Below are the code and all the weights of a small trained network. Each question names an input and a class and asks about switching units off, where a switched-off unit gives its printed mean instead of its output.

import numpy as np


def w(rows, s, z=0):
    codes = np.array(rows[::2]) - 128.0
    scale = np.full(codes.shape[1], s)
    scale[-1] = z or s
    return codes * scale


def norm(h):
    return h / np.sqrt((h * h).mean(-1, keepdims=True) + 1e-5)


def f(y):
    return np.maximum(y, 0)


def log_softmax(a):
    a = a - a.max(-1, keepdims=True)
    return a - np.log(np.exp(a).sum(-1, keepdims=True))


def net(x, mask):
    res = np.array(x, float).reshape(1, 6) / 4 @ E
    u = 0
    for l in range(3):
        y = f(norm(res) @ A[l][:, :-1].T + A[l][:, -1])
        res = res + np.where(mask[u : u + 9], y, B[l][:, -1]) @ B[l][:, :-1]
        u += 9
    return log_softmax(norm(res)[-1] @ U[:, :-1].T + U[:, -1])


A, B = {}, {}
E = w([
[103,138,104,142,104,134,146,112,131,117],'x0',
[144,139,112,94,173,96,147,164,108,100],'x1',
[65,76,138,58,79,13,60,95,146,187],'x2',
[18,4,74,253,187,157,64,249,49,159],'x3',
[186,120,72,169,121,98,22,122,191,18],'x4',
[140,123,156,139,125,132,105,130,137,147],'x5',
],0.0027)
A[0] = w([
[122,52,71,201,141,114,48,142,170,57,2],'L0N1',
[155,211,208,40,78,133,192,87,105,176,172],'L0N2',
[75,121,120,101,80,2,75,112,113,171,172],'L0N3',
[142,138,66,119,161,184,101,110,121,183,22],'L0N4',
[160,68,117,134,108,122,48,148,125,7,59],'L0N5',
[106,162,125,63,86,114,104,56,94,117,8],'L0N6',
[77,112,214,172,118,130,126,196,59,112,90],'L0N7',
[53,51,86,201,167,155,53,179,18,137,163],'L0N8',
[119,117,154,63,73,164,217,153,109,114,119],'L0N9',
],0.0031,0.0015)
B[0] = w([
[178,192,31,139,227,67,97,95,78,175,190],'L0N1',
[119,149,12,161,207,130,76,130,89,191,243],'L0N2',
[74,22,127,6,69,87,95,97,62,63,213],'L0N3',
[138,105,155,182,127,131,119,184,38,99,131],'L0N4',
[130,191,106,165,105,189,91,60,114,182,178],'L0N5',
[69,160,168,177,172,114,91,137,146,70,166],'L0N6',
[117,148,141,107,107,137,182,65,112,82,174],'L0N7',
[33,194,165,80,145,119,209,186,133,254,253],'L0N8',
[111,117,150,125,163,144,48,144,143,185,172],'L0N9',
],0.0036,0.0044)
A[1] = w([
[122,95,115,125,148,137,129,95,176,163,150],'L1N1',
[120,78,103,114,137,42,104,80,147,146,10],'L1N2',
[214,134,122,137,85,113,74,77,127,2,168],'L1N3',
[108,96,192,117,87,133,205,179,116,122,49],'L1N4',
[81,126,118,152,160,123,176,171,129,196,84],'L1N5',
[151,183,90,168,162,142,141,125,166,138,106],'L1N6',
[125,74,94,158,167,118,102,164,152,116,97],'L1N7',
[143,133,93,98,169,88,139,173,144,127,254],'L1N8',
[118,145,113,177,156,206,145,147,99,170,63],'L1N9',
],0.0056,0.00085)
B[1] = w([
[115,142,116,100,158,118,159,176,97,142,157],'L1N1',
[89,168,186,127,139,146,57,103,84,44,223],'L1N2',
[134,4,182,135,145,114,153,111,188,100,218],'L1N3',
[83,93,214,121,88,157,214,202,221,63,165],'L1N4',
[163,115,189,121,153,117,85,99,177,26,252],'L1N5',
[215,58,126,177,114,148,165,166,103,185,209],'L1N6',
[149,206,115,101,22,113,135,107,90,177,150],'L1N7',
[111,134,181,201,71,154,145,86,122,158,192],'L1N8',
[153,197,148,135,143,145,156,148,121,71,233],'L1N9',
],0.0043,0.0047)
A[2] = w([
[152,211,145,71,131,189,171,55,87,143,150],'L2N1',
[65,211,49,112,95,96,46,102,60,162,76],'L2N2',
[58,35,133,61,3,103,143,177,162,146,4],'L2N3',
[36,138,137,51,118,46,107,134,111,210,126],'L2N4',
[49,161,146,102,136,110,45,120,86,184,70],'L2N5',
[186,149,113,199,209,157,184,143,145,147,181],'L2N6',
[204,20,205,154,122,157,119,88,193,51,137],'L2N7',
[120,166,89,182,170,148,73,113,5,111,157],'L2N8',
[92,30,139,24,27,46,29,116,199,66,79],'L2N9',
],0.004,0.0017)
B[2] = w([
[70,165,93,183,62,59,23,206,77,113,200],'L2N1',
[232,121,169,110,104,165,127,85,62,92,207],'L2N2',
[153,74,106,145,106,68,199,194,213,254,165],'L2N3',
[209,56,66,93,43,128,169,109,113,153,231],'L2N4',
[197,107,112,108,76,150,175,54,66,65,215],'L2N5',
[138,156,70,180,139,148,94,127,228,188,234],'L2N6',
[73,51,115,28,153,132,172,83,123,143,219],'L2N7',
[202,170,64,77,49,78,74,119,141,162,200],'L2N8',
[64,235,133,220,213,149,98,202,137,124,253],'L2N9',
],0.0048)
U = w([
[205,243,47,225,131,154,81,177,165,212,183],'0',
[182,132,105,70,40,77,70,52,4,103,247],'1',
[52,197,236,187,200,220,213,208,169,57,85],'2',
[44,26,180,77,58,75,222,193,108,188,21],'3',
[189,11,99,121,192,181,205,52,237,146,93],'4',
[2,98,190,89,214,69,44,63,165,30,68],'5',
],0.0086,0.0014)

Each question gives the input, the list of numbers given to net, and the class t.
The units are the neurons (one row each of A and B). Each row of codes is followed by its name. A weight is (code - 128) times the scale printed after its matrix; where a second scale follows, it is the last column's (A, B and U).
mask holds one flag per neuron, layer by layer. A switched-off neuron (its flag False) gives its mean, the last column of its row in B, instead of its output. The means were averaged over made-up inputs and are rounded, as every weight is.
A unit's drop is (log p(t) with every unit on - log p(t) with that unit switched off) / (log p(t) with every unit on - log p(t) with every unit switched off).
The circuit of an input: a set's keep is (log p(t) with only the set's units on - log p(t) with every unit switched off) / (log p(t) with every unit on - log p(t) with every unit switched off). Starting from the 12 units with the biggest drops (on a tie, the unit counted first), units are removed one at a time, each time the one whose removal leaves the highest keep (on an exact tie, the one counted first), for as long as the keep stays at least 0.8.
units of the circuit, in order: the units of the circuit, biggest drop first
k most important neurons: the k neurons with the biggest drops, biggest first
k most important neurons of layer l: the k neurons of layer l with the biggest drops, biggest first
drop when u is switched off: that unit's drop, to one decimal
input [3,-4,0,-6,3,3], class 4: 4 most important neurons : L0N3; L1N3; L1N6; L0N8
input [1,-4,-3,-7,1,3], class 4: 3 most important neurons : L0N8; L1N3; L2N7
input [-1,-3,-6,2,-1,3], class 2: most important neuron : L0N2
input [2,8,-2,0,-7,-5], class 0: 2 most important neurons : L0N2; L0N8
input [1,3,3,5,1,0], class 1: 2 most important neurons : L0N1; L1N3
input [-5,8,-4,0,-7,-2], class 0: 2 most important neurons of layer 0 : L0N2; L0N8
input [-5,0,-5,1,-3,5], class 2: 2 most important neurons of layer 0 : L0N1; L0N2
input [5,-7,0,-2,-8,3], class 0: 4 most important neurons : L0N3; L0N2; L1N9; L1N2
input [3,-1,-1,-2,2,0], class 4: 2 most important neurons : L0N8; L0N3
input [1,-2,-5,5,0,-2], class 2: 4 most important neurons : L0N8; L0N2; L1N5; L1N4
input [6,-4,0,3,-2,-4], class 2: 3 most important neurons : L1N5; L0N3; L1N9
input [0,-2,7,-1,7,0], class 5: 2 most important neurons : L1N3; L2N9
input [-1,1,3,-8,2,-4], class 5: 2 most important neurons : L0N8; L1N3
input [-4,-7,2,5,2,4], class 1: most important neuron : L0N1
input [-2,-7,5,-5,1,8], class 5: 2 most important neurons : L0N8; L2N9
input [-4,-3,1,8,7,5], class 1: 2 most important neurons : L1N7; L2N9
input [-5,-8,-1,2,-3,3], class 2: 2 most important neurons of layer 1 : L1N9; L1N3
input [-8,-6,1,-2,8,6], class 5: 2 most important neurons of layer 2 : L2N9; L2N4
input [5,-3,6,-1,-6,2], class 1: 2 most important neurons of layer 0 : L0N2; L0N8
input [-5,1,-6,-7,8,2], class 4: units of the circuit, in order : L1N3
input [-6,8,-1,-3,-6,-2], class 0: drop when L0N3 is switched off : 0.3
input [-6,-6,-7,-5,3,-8], class 4: drop when L1N3 is switched off : 0.5
input [7,-4,-1,-1,-3,-8], class 0: drop when L0N3 is switched off : 0.6
input [4,5,-6,-3,5,-5], class 4: drop when L1N3 is switched off : 0.1
input [-3,3,0,-7,-2,-2], class 0: 2 most important neurons of layer 0 : L0N3; L0N2
